Below are the code and all the weights of a small trained network. Each question names an input and a class and asks about switching units off, where a switched-off unit gives its printed mean instead of its output.

import numpy as np


def w(rows, s, z=0):
    codes = np.array(rows[::2]) - 128.0
    scale = np.full(codes.shape[1], s)
    scale[-1] = z or s
    return codes * scale


def norm(h):
    return h / np.sqrt((h * h).mean(-1, keepdims=True) + 1e-5)


def f(y):
    return y / 2 * (1 + np.tanh(0.7978845608 * (y + 0.044715 * y**3)))


def log_softmax(a):
    a = a - a.max(-1, keepdims=True)
    return a - np.log(np.exp(a).sum(-1, keepdims=True))


def net(x, mask):
    res = np.array(x, float).reshape(1, 5) / 4 @ E
    u = 0
    for l in range(4):
        y = f(norm(res) @ A[l][:, :-1].T + A[l][:, -1])
        res = res + np.where(mask[u : u + 9], y, B[l][:, -1]) @ B[l][:, :-1]
        u += 9
    return log_softmax(norm(res)[-1] @ U[:, :-1].T + U[:, -1])


A, B = {}, {}
E = w([
[26,58,170,3,177,90],'x0',
[112,168,58,80,182,117],'x1',
[73,251,223,161,83,149],'x2',
[238,208,222,80,34,80],'x3',
[125,120,131,91,214,237],'x4',
],0.00028)
A[0] = w([
[136,128,135,134,143,127,151],'0.n1',
[125,128,122,121,119,133,122],'0.n2',
[138,123,186,122,27,59,76],'0.n3',
[130,128,131,131,133,125,131],'0.n4',
[126,128,123,122,121,133,123],'0.n5',
[121,166,122,194,139,156,97],'0.n6',
[149,4,99,166,154,183,74],'0.n7',
[119,45,173,73,110,48,2],'0.n8',
[126,128,125,125,123,130,125],'0.n9',
],0.0023,0.00057)
B[0] = w([
[135,137,144,146,94,128,143],'0.n1',
[136,128,134,129,132,124,124],'0.n2',
[41,250,162,98,28,193,254],'0.n3',
[124,129,126,129,126,129,130],'0.n4',
[135,128,134,129,131,125,125],'0.n5',
[201,139,54,153,58,180,139],'0.n6',
[113,199,210,84,58,13,208],'0.n7',
[223,135,1,151,109,243,151],'0.n8',
[131,127,129,126,130,127,126],'0.n9',
],0.00074,0.00048)
A[1] = w([
[128,126,116,128,127,137,130],'1.n1',
[127,124,112,126,127,144,125],'1.n2',
[126,123,111,125,127,148,124],'1.n3',
[156,155,145,145,108,158,3],'1.n4',
[252,183,164,222,81,228,97],'1.n5',
[158,112,148,126,103,92,49],'1.n6',
[128,57,53,144,244,188,119],'1.n7',
[147,136,154,144,104,96,61],'1.n8',
[102,93,194,115,138,152,182],'1.n9',
],0.0016,0.00037)
B[1] = w([
[143,130,126,123,127,121,128],'1.n1',
[151,128,129,125,125,114,126],'1.n2',
[154,126,132,128,123,113,126],'1.n3',
[51,115,94,105,171,135,118],'1.n4',
[28,196,2,96,245,208,254],'1.n5',
[87,105,70,96,127,152,119],'1.n6',
[149,222,220,168,41,52,161],'1.n7',
[54,122,80,107,137,155,125],'1.n8',
[164,84,150,205,115,178,148],'1.n9',
],0.00092,0.00066)
A[2] = w([
[128,171,128,75,131,141,104],'2.n1',
[242,185,24,137,105,90,2],'2.n2',
[114,129,105,106,142,133,112],'2.n3',
[232,31,99,70,86,103,85],'2.n4',
[89,81,106,119,85,32,126],'2.n5',
[66,54,177,3,145,114,103],'2.n6',
[102,142,100,83,144,135,102],'2.n7',
[28,229,158,178,138,135,86],'2.n8',
[99,149,98,78,148,138,102],'2.n9',
],0.0018,0.00095)
B[2] = w([
[180,135,123,139,114,90,157],'2.n1',
[68,93,160,136,113,203,115],'2.n2',
[186,146,122,145,118,127,111],'2.n3',
[155,64,34,104,141,106,170],'2.n4',
[165,129,99,144,224,126,168],'2.n5',
[188,169,113,221,112,197,199],'2.n6',
[236,159,123,153,123,126,116],'2.n7',
[220,45,66,105,158,98,251],'2.n8',
[252,165,114,148,120,124,125],'2.n9',
],0.0013,0.00033)
A[3] = w([
[137,160,52,171,73,107,111],'3.n1',
[98,107,242,161,130,153,50],'3.n2',
[7,150,50,213,109,113,84],'3.n3',
[90,118,87,186,67,138,108],'3.n4',
[205,146,12,63,125,123,1],'3.n5',
[116,174,146,132,217,160,120],'3.n6',
[177,202,130,66,101,79,80],'3.n7',
[141,222,216,69,62,229,31],'3.n8',
[149,33,113,82,167,60,125],'3.n9',
],0.002,0.00059)
B[3] = w([
[133,133,208,150,144,176,171],'3.n1',
[84,43,150,144,158,183,96],'3.n2',
[249,90,153,172,99,136,168],'3.n3',
[182,170,185,111,134,150,139],'3.n4',
[100,47,137,139,107,145,182],'3.n5',
[90,159,84,131,93,160,155],'3.n6',
[93,131,197,137,112,94,170],'3.n7',
[150,95,116,170,147,59,254],'3.n8',
[168,139,80,181,180,78,165],'3.n9',
],0.0017,0.00079)
U = w([
[95,123,132,56,153,91,4],'0',
[78,159,89,71,109,129,2],'1',
[236,163,159,226,49,212,172],'2',
[149,39,56,21,36,145,96],'3',
[44,215,58,132,206,213,144],'4',
[204,30,21,163,226,9,177],'5',
[79,218,233,70,41,2,165],'6',
[14,15,233,160,182,191,120],'7',
],0.0065,0.0059)

Each question gives the input, the list of numbers given to net, and the class t.
The units are the neurons (one row each of A and B). Each row of codes is followed by its name. A weight is (code - 128) times the scale printed after its matrix; where a second scale follows, it is the last column's (A, B and U).
mask holds one flag per neuron, layer by layer. A switched-off neuron (its flag False) gives its mean, the last column of its row in B, instead of its output. The means were averaged over made-up inputs and are rounded, as every weight is.
A unit's drop is (log p(t) with every unit on - log p(t) with that unit switched off) / (log p(t) with every unit on - log p(t) with every unit switched off).
The circuit of an input: a set's keep is (log p(t) with only the set's units on - log p(t) with every unit switched off) / (log p(t) with every unit on - log p(t) with every unit switched off). Starting from the 12 units with the biggest drops (on a tie, the unit counted first), units are removed one at a time, each time the one whose removal leaves the highest keep (on an exact tie, the one counted first), for as long as the keep stays at least 0.8.
units of the circuit, in order: the units of the circuit, biggest drop first
most important unit: the unit with the biggest drop
top k neurons: the k neurons with the biggest drops, biggest first
k most important neurons of layer l: the k neurons of layer l with the biggest drops, biggest first
drop of u: that unit's drop, to one decimal
input [-2,-1,4,-4,1], class 2: top 2 neurons : (0.n6 3.n3)
input [-1,7,8,-5,-8], class 2: units of the circuit, in order : (3.n3)
input [6,-2,8,-1,-1], class 7: units of the circuit, in order : (3.n2 0.n7)
input [-6,-7,-6,5,7], class 4: top 2 neurons : (1.n5 3.n3)
input [-1,2,7,-3,-8], class 2: top 2 neurons : (3.n3 0.n7)
input [0,-5,3,6,8], class 4: units of the circuit, in order : (1.n5 3.n3)
input [-7,8,-1,-2,-6], class 2: units of the circuit, in order : (3.n3 2.n2 3.n1)
input [-7,-2,-1,-8,-8], class 2: top 2 neurons : (3.n3 3.n8)
input [1,-7,-4,4,8], class 5: top 3 neurons : (3.n8 2.n4 3.n1)
input [8,7,1,-2,-4], class 5: 3 most important neurons of layer 3 : (3.n9 3.n5 3.n4)
input [0,-5,-1,6,8], class 4: top 4 neurons : (1.n5 3.n3 1.n7 3.n6)
input [3,-1,-5,7,-2], class 3: 3 most important neurons of layer 0 : (0.n8 0.n3 0.n7)
input [2,7,2,-1,-1], class 6: top 4 neurons : (1.n7 3.n8 3.n7 2.n4)
input [-6,3,-3,-3,5], class 2: top 2 neurons : (3.n3 1.n7)
input [-8,5,-6,5,0], class 3: top 2 neurons : (2.n6 3.n5)
input [0,-8,-4,6,7], class 3: most important unit : 3.n9
input [0,8,5,0,4], class 6: 2 most important neurons of layer 2 : (2.n5 2.n4)
input [8,3,1,2,2], class 5: 2 most important neurons of layer 0 : (0.n3 0.n7)
input [7,-6,-4,3,5], class 5: top 4 neurons : (2.n4 3.n9 2.n2 1.n5)
input [-2,-4,1,2,4], class 4: units of the circuit, in order : (1.n5)
input [-4,5,2,-7,-7], class 2: top 2 neurons : (3.n3 3.n8)
input [-3,-3,-5,8,8], class 3: drop of 2.n5 : 0.4
input [-8,8,8,-8,2], class 2: drop of 3.n3 : 0.9
